Here is a tiny trained network, its code and every weight. The questions are about switching its units off for an input and a class, where a switched-off unit gives its printed mean instead of its output.

import numpy as np


def w(rows, s, z=0):
    codes = np.array(rows[::2]) - 128.0
    scale = np.full(codes.shape[1], s)
    scale[-1] = z or s
    return codes * scale


def f(y):
    return np.maximum(y, 0)


def log_softmax(a):
    a = a - a.max(-1, keepdims=True)
    return a - np.log(np.exp(a).sum(-1, keepdims=True))


def net(x, mask):
    res = np.array(x, float).reshape(1, 3) / 4 @ E
    y = f(res @ A[0][:, :-1].T + A[0][:, -1])
    res = res + np.where(mask, y, B[0][:, -1]) @ B[0][:, :-1]
    return log_softmax(res[-1] @ U[:, :-1].T + U[:, -1])


A, B = {}, {}
E = w([
[82,92,107,173,249,133,176,124,104,88,99],'x0',
[151,169,181,54,183,166,123,109,134,114,75],'x1',
[138,208,96,137,103,171,198,179,106,95,116],'x2',
],0.015)
A[0] = w([
[104,173,150,182,87,157,163,180,76,82,101,98],'neuron 0',
[112,204,197,34,197,131,90,108,200,126,121,124],'neuron 1',
[115,187,60,148,83,188,182,254,41,133,92,119],'neuron 2',
[97,96,129,141,157,114,172,130,106,34,103,88],'neuron 3',
[143,210,65,139,86,184,150,175,73,88,127,149],'neuron 4',
[91,136,34,189,55,98,155,169,94,121,189,106],'neuron 5',
[48,65,129,95,118,146,203,117,95,81,68,143],'neuron 6',
[77,121,62,128,232,155,85,145,82,140,88,110],'neuron 7',
[127,46,134,102,136,108,82,20,176,143,147,158],'neuron 8',
[78,93,182,148,152,101,36,56,109,169,164,102],'neuron 9',
[104,144,64,118,116,147,53,119,94,124,70,254],'neuron 10',
[110,56,108,94,165,90,159,155,104,45,89,98],'neuron 11',
[112,184,168,96,108,133,106,156,176,187,201,85],'neuron 12',
[75,79,116,235,87,195,98,126,173,164,166,83],'neuron 13',
[142,160,214,58,171,136,153,102,163,97,95,160],'neuron 14',
[164,41,60,136,126,51,101,147,134,128,177,164],'neuron 15',
[194,112,203,129,57,134,68,100,154,163,197,150],'neuron 16',
[132,163,150,101,66,135,100,162,167,183,152,79],'neuron 17',
[106,192,157,80,155,118,101,123,121,98,72,86],'neuron 18',
[203,151,158,157,52,115,129,124,171,185,126,188],'neuron 19',
[139,175,109,90,92,139,212,156,129,75,165,118],'neuron 20',
[69,82,115,188,216,144,144,121,127,97,109,119],'neuron 21',
[117,100,83,204,107,95,142,169,136,152,187,160],'neuron 22',
[233,138,110,40,68,163,110,159,105,139,163,107],'neuron 23',
[75,113,70,155,111,114,158,165,123,186,200,108],'neuron 24',
[133,16,197,128,130,48,60,68,122,160,136,135],'neuron 25',
[79,116,107,182,190,147,201,143,108,125,167,144],'neuron 26',
[169,196,136,110,99,130,111,126,200,128,223,106],'neuron 27',
[182,192,184,98,186,184,118,68,158,150,52,100],'neuron 28',
[120,111,145,153,143,93,81,49,199,218,94,72],'neuron 29',
],0.0076,0.0099)
B[0] = w([
[83,137,181,115,159,109,99,128,132,117,107,179],'neuron 0',
[114,152,131,157,138,175,110,153,143,157,145,222],'neuron 1',
[86,136,148,115,159,119,111,148,83,105,102,230],'neuron 2',
[139,89,161,156,103,114,138,88,82,163,148,178],'neuron 3',
[90,152,146,124,148,108,83,129,133,67,77,222],'neuron 4',
[97,156,125,159,164,167,123,122,143,160,158,214],'neuron 5',
[129,86,99,150,76,122,121,112,107,151,121,187],'neuron 6',
[146,121,127,156,94,100,140,124,94,134,144,202],'neuron 7',
[96,152,120,116,162,96,104,133,120,86,110,233],'neuron 8',
[85,163,176,117,139,116,119,137,116,99,100,207],'neuron 9',
[165,106,8,85,149,139,49,150,135,142,49,224],'neuron 10',
[141,77,154,141,90,120,123,102,109,130,141,180],'neuron 11',
[126,112,151,162,114,125,134,107,90,123,156,171],'neuron 12',
[100,148,200,156,130,142,162,147,148,149,162,173],'neuron 13',
[126,143,109,160,125,157,115,167,142,159,137,226],'neuron 14',
[117,126,111,120,146,166,82,162,169,154,122,207],'neuron 15',
[126,104,115,155,106,121,104,129,108,108,138,231],'neuron 16',
[144,99,147,143,117,94,153,100,100,145,167,183],'neuron 17',
[133,133,173,130,126,140,128,140,150,159,173,172],'neuron 18',
[160,125,110,145,104,130,101,135,108,103,131,227],'neuron 19',
[103,128,147,91,141,97,101,140,89,108,114,190],'neuron 20',
[148,96,139,159,115,115,115,122,88,140,121,224],'neuron 21',
[159,136,118,141,148,144,107,157,158,157,145,211],'neuron 22',
[140,113,130,170,92,118,141,97,101,128,136,205],'neuron 23',
[149,150,154,171,154,148,138,153,152,153,164,182],'neuron 24',
[106,142,137,111,137,100,108,142,127,94,114,246],'neuron 25',
[149,108,128,154,111,139,121,113,123,117,122,210],'neuron 26',
[129,116,131,167,116,134,135,105,92,111,142,186],'neuron 27',
[107,162,157,159,130,156,134,156,135,170,144,215],'neuron 28',
[113,118,177,119,133,120,129,139,116,110,132,182],'neuron 29',
],0.012,0.013)
U = w([
[63,143,181,109,160,86,118,153,114,80,106,90],'0',
[117,151,164,154,142,205,127,189,153,213,187,95],'1',
[168,89,146,170,66,105,131,80,74,137,150,95],'2',
[158,120,9,116,138,150,105,165,135,126,75,244],'3',
[169,113,149,45,144,137,175,121,135,124,186,96],'4',
[124,137,106,106,96,129,195,65,150,133,132,92],'5',
[153,149,167,93,118,104,164,70,205,137,137,93],'6',
[143,133,120,68,106,115,164,72,166,153,136,91],'7',
],0.014,0.011)

Each question gives the input, the list of numbers given to net, and the class t.
The units are the neurons (one row each of A and B). Each row of codes is followed by its name. A weight is (code - 128) times the scale printed after its matrix; where a second scale follows, it is the last column's (A, B and U).
mask holds one flag per neuron, in row order. A switched-off neuron (its flag False) gives its mean, the last column of its row in B, instead of its output. The means were averaged over made-up inputs and are rounded, as every weight is.
A unit's drop is (log p(t) with every unit on - log p(t) with that unit switched off) / (log p(t) with every unit on - log p(t) with every unit switched off).
The circuit of an input: a set's keep is (log p(t) with only the set's units on - log p(t) with every unit switched off) / (log p(t) with every unit on - log p(t) with every unit switched off). Starting from the 12 units with the biggest drops (on a tie, the unit counted first), units are removed one at a time, each time the one whose removal leaves the highest keep (on an exact tie, the one counted first), for as long as the keep stays at least 0.8.
units of the circuit, in order: the units of the circuit, biggest drop first
unit that matters most: the unit with the biggest drop
k most important neurons: the k neurons with the biggest drops, biggest first
drop when u is switched off: that unit's drop, to one decimal
input [7,-4,6], class 2: unit that matters most -> neuron 3
input [1,1,3], class 3: units of the circuit, in order -> [neuron 9; neuron 13]
input [-2,-8,8], class 0: 4 most important neurons -> [neuron 4; neuron 2; neuron 20; neuron 0]
input [-8,-5,-8], class 0: 4 most important neurons -> [neuron 25; neuron 8; neuron 9; neuron 15]
input [-5,-6,-6], class 0: 2 most important neurons -> [neuron 25; neuron 8]
input [7,7,3], class 1: 3 most important neurons -> [neuron 28; neuron 14; neuron 1]
input [-7,2,-8], class 0: 2 most important neurons -> [neuron 8; neuron 25]
input [2,-5,7], class 0: 2 most important neurons -> [neuron 4; neuron 2]
input [-1,-7,-6], class 1: 2 most important neurons -> [neuron 15; neuron 22]
input [8,7,-4], class 2: 2 most important neurons -> [neuron 7; neuron 21]
input [1,-2,-3], class 3: 3 most important neurons -> [neuron 2; neuron 4; neuron 0]
input [5,-5,-1], class 1: 3 most important neurons -> [neuron 15; neuron 22; neuron 24]
input [7,-6,2], class 2: 2 most important neurons -> [neuron 21; neuron 26]
input [-8,6,5], class 2: units of the circuit, in order -> [neuron 23]
input [-1,-4,5], class 0: 2 most important neurons -> [neuron 4; neuron 2]
input [-3,0,2], class 3: drop when neuron 29 is switched off -> 0.1
input [0,-7,-8], class 0: drop when neuron 8 is switched off -> 0.3
input [-3,1,-3], class 3: drop when neuron 4 is switched off -> 0.2
